X =
array([[119, 161, 152, 139, 140, 157, 137, 135,  72, 119, 121,  91, 169],
       [ 95, 144, 167,  64, 148, 148, 127, 132, 105, 140, 128, 108, 190],
       [104, 166, 175,  88, 190, 103, 174,  99, 153, 128,  88, 110, 196],
       [ 95, 154, 150, 126, 158, 165, 128, 142,  69, 126, 115,  89, 129],
       [ 67, 156, 142,  99, 182, 175, 120, 147,  70, 129, 111,  78,  64],
       [ 88, 126, 162,  51, 120, 171,  89, 159,  71, 145, 148, 109, 182],
       [129, 155, 151, 145, 132, 156, 138, 137,  71, 121, 116,  97, 183],
       [125, 154, 154, 141, 143, 157, 137, 136,  65, 119, 117,  93, 170],
       [101, 154, 145, 124, 159, 163, 132, 140,  69, 119, 114,  90, 132],
       [143, 157, 158, 158, 125, 147, 137, 136,  69, 119, 125, 107, 225],
       [ 91, 159, 150, 113, 164, 169, 127, 137,  71, 128, 116,  83, 114],
       [102, 161, 171,  77, 175, 118, 151, 111, 133, 127, 106, 107, 193],
       [145, 147, 155, 162, 117, 146, 145, 137,  70, 111, 130, 101, 226],
       [107, 179, 182,  94, 195,  88, 191,  91, 167, 118,  78, 107, 198],
       [ 92, 159, 153, 121, 162, 168, 130, 141,  69, 125, 116,  85, 115],
       [ 86, 156, 149, 118, 170, 171, 131, 136,  70, 127, 114,  85, 108]])
Rows and columns are numbered from 1.
The entry just right of the smallest entry? 120
The entry in row 1 and column 3 -> 152
The top-right entry: 169
The entry in row 2 and column 1 -> 95
The entry in the bottom-left corner? 86
The top-left entry? 119
The entry at row 1, column 2: 161
The entry directly below 152: 167
The largest entry: 226
The entry in row 3 and column 1? 104
The entry in the bottom-right corner? 108
The entry just left of the smallest entry? 162
The top entry of the column that holds the smallest entry? 139
The entry just left of the largest entry is 101
The entry directly below the smallest entry: 145
The entry directly below 106: 130
The entry directly below the largest entry -> 198
The entry directly above the largest entry? 193
The entry at row 3, column 3 -> 175
The entry directly above 124 -> 141
The entry directly below 113? 77

((-2.005, -6.983, -11.326, -3.632, 14.924, -12.590, -9.307, 6.818, -2.344, -15.297, -8.831, -2.783, -1.768, -8.038), (13.165, -3.541, -2.138, 6.296, -14.561, -10.293, -13.323, -15.804, -5.819, -1.520, -3.233, -9.029, -7.996, -1.831), (16.197, -2.908, -1.433, 0.755, -12.093, -7.798, -12.954, -15.869, -7.760, 1.708, -4.982, -7.182, -7.781, -9.457), (16.310, -2.898, -1.514, 0.280, -11.898, -7.639, -12.887, -15.876, -8.025, 1.827, -5.198, -7.129, -7.751, -9.787), (-13.380, -19.345, 1.544, -6.120, 0.109, 2.478, 8.536, -2.645, -2.351, -8.721, -13.335, -3.432, 5.522, -0.718), (-15.073, 0.287, -11.225, -2.842, -17.625, -11.204, -11.617, -7.931, -4.270, 12.719, -1.407, -8.526, 0.993, 0.367), (-9.185, -3.276, -15.312, -3.099, -13.589, -11.993, -11.315, -9.053, -5.896, 14.148, -5.765, -9.398, 2.979, 3.114), (-20.795, 2.458, -20.502, -16.730, -6.401, -4.874, -4.591, -1.402, -9.867, -5.149, -1.503, -6.625, -14.122, 0.109), (14.214, -9.001, -6.225, -12.449, -5.195, 2.693, -0.911, -15.781, -13.986, -5.337, -11.565, -6.132, -13.155, -7.694), (17.274, -5.845, -5.444, -8.949, -6.433, -2.210, -7.465, -15.752, -12.359, 1.334, -10.088, -6.089, -9.442, -11.817))
Read off the entry just left of -11.993.
-13.589
The entry just right of -2.783 -> -1.768
Read off the entry just left of -12.887.
-7.639
Read off the entry just left of -11.817.
-9.442
Read off the minimum.
-20.795
The entry just left of -17.625: -2.842
Read off the entry just left of -15.752.
-7.465
Read off the entry just right of the smallest entry.
2.458
The entry just left of -6.433 -> -8.949
Read off the entry just right of -8.949.
-6.433
Read off the entry just right of -13.986.
-5.337
Read off the entry just right of -13.323.
-15.804

[[ 27  55 -32  37  14  10  37  -6 -20 -30 -13]
 [-24 -14 -41   2   8   6  35 -24 -51  22 -37]
 [-10  26 -26  12   2  15  -1  39   4 -18 -52]
 [ 44 -10 -12  21  45 -32 -26 -20  11  -3  40]
 [ 18  21   7   2  22 -30 -15 -14  59  -1   6]
 [ -3  14  42 -32  35 -30  28   7  10   8 -36]
 [ -8  54  20 -26 -27  29 -14 -19  -2  24  -6]
 [ 12  52 -19  -1 -80   4 -15  19  29  26  -9]
 [-10  -9  19   1 -14  -6 -14   7   0  -4  15]
 [ 23 -29   0 -12  18   6 -18 -16   4  20  35]
 [ 12 -14   4  23   1  15  10  -8  -8  17  11]]
Indices start at 1.
The entry in row 1 and column 3: -32
Report the top-left entry.
27
The bottom entry of the column that holds the smallest entry: 1
The entry at row 3, column 2 -> 26
Report the entry in row 3 and column 1.
-10
The entry in row 1 and column 2 is 55
Report the top entry of the column that holds the smallest entry.
14
Report the entry directly above the centre entry.
-30
The entry just left of the largest entry: -14
Report the entry just right of the smallest entry.
4
Report the entry just right of the largest entry.
-1
Report the entry in the bottom-left corner.
12
Report the entry just left of -52.
-18
Report the entry directly below 24.
26
Report the entry in the bottom-right corner.
11
Report the entry directly below the largest entry.
10
Report the entry directly below 39.
-20
The entry directly above -37 is -13
Report the entry in row 2 and column 1.
-24
The entry just left of -4 -> 0
Report the entry at row 2, column 3.
-41
Report the entry just right of 54.
20
Report the entry just left of the centre entry.
35
Report the bottom entry of the column that holds the largest entry.
-8
The entry just left of the smallest entry is -1
The entry directly above the smallest entry -> -27
The smallest entry: -80
Report the top entry of the column that holds the largest entry.
-20

Read these off the row that follows.
1) Read off the entry just right of -17.
2) Read off the entry just right of the largest entry.
[-43  17 -47  77 -27 -45 -40 -43 -41 -40   0 -17  24]
1) 24
2) -27

A =
[[ 26 -20  61  32  -6  35]
 [ 12  48  58 -10 -19  65]
 [ 24 -51  42  25 -19  23]
 [ 48 -57  23  16  -2  35]
 [ 11  13  56  13 -24  35]
 [ 39 -28  56  22   2  36]
 [  7  47  58  -9 -25  56]
 [ 16  49  63  -4 -13  62]
 [ 39 -24   7 -22 -11  66]
 [ 28 -47  35  10 -23  26]
 [ 32   5  18 -23 -14  52]
 [ 19  21  52  -1 -18  41]]
The entry just right of -14? 52
The fourth entry from the end, reading row by row? 52
The 1st entry, reading row by row? 26
The smallest entry in the last row: -18
The third largest entry? 63
The entry directly below 5: 21
The entry directly above the smallest entry? -51
The entry directly below -51? -57
The entry directly above the largest entry: 62
The top-right entry? 35
The entry in the bottom-right corner is 41
The entry directly below -22: 10
The maximum? 66
The third entry on the main diagonal: 42
The second entry on the main diagonal? 48
The bottom-left entry? 19
The entry directly above 10? -22
The third entry on the diagonal from the top-right corner? 25
The third entry in reading order -> 61
The entry directly above 22 is 13
The entry directly below 42? 23
The entry just right of 10 -> -23
The smallest entry in the first row is -20
The first entry in the row that holds the largest entry is 39
The entry just left of -2: 16
The third smallest entry: -47
The smallest entry in the first column -> 7
The fourth entry, reading row by row is 32
The entry directly above -18? -14
The entry directly below the largest entry? 26

Read these off the matrix that follows.
1) Give the largest entry.
2) Give the entry just left of the smallest entry.
3) Give the 2nd-last entry, reading row by row.
4) Give the entry directly below the largest entry.
5) Give the top-right entry.
6) Give the third entry on the diagonal from the top-right corner.
7) Give the top-left entry.
8) Give the last entry of the smallest entry's row.
[[  9 -12 -21 -24   2 -34  -8 -22 -11   2 -16  -1]
 [ 15   0 -19  -5  -1 -32 -52   1  -6  -5 -33   4]
 [ -2   4 -16  -9 -10 -17  18 -12  65  -4 -16   0]
 [-16  -6 -18 -30  -1  37 -10 -12  18   1   7   7]
 [  5  -6 -22 -18   1 -59 -10 -15 -12   0 -35  -4]
 [ 10 -10 -25 -27   1 -35  -6  -9 -12   5 -17  -3]
 [ 22  10  -4  -7   1   9 -37 -13  40  -1  28  -2]
 [  0 -11 -17 -33   2  29  -7   3  21   4   5  -5]
 [ -1  -1 -22   6  -5  -1 -26   3   0  11  29  -3]
 [-11  14 -12 -17   2 -26 -17  -9   8  -2  41  -3]]
1) 65
2) 1
3) 41
4) 18
5) -1
6) -4
7) 9
8) -4

grid = [-14  58  26  30 -15 -11  54  59   5 -55  29  11  -3 -26]
The entry just left of -11 -> -15
The entry just left of 30 -> 26
Give the entry just right of 26.
30
Give the entry just right of 59.
5
The entry just right of 11: -3
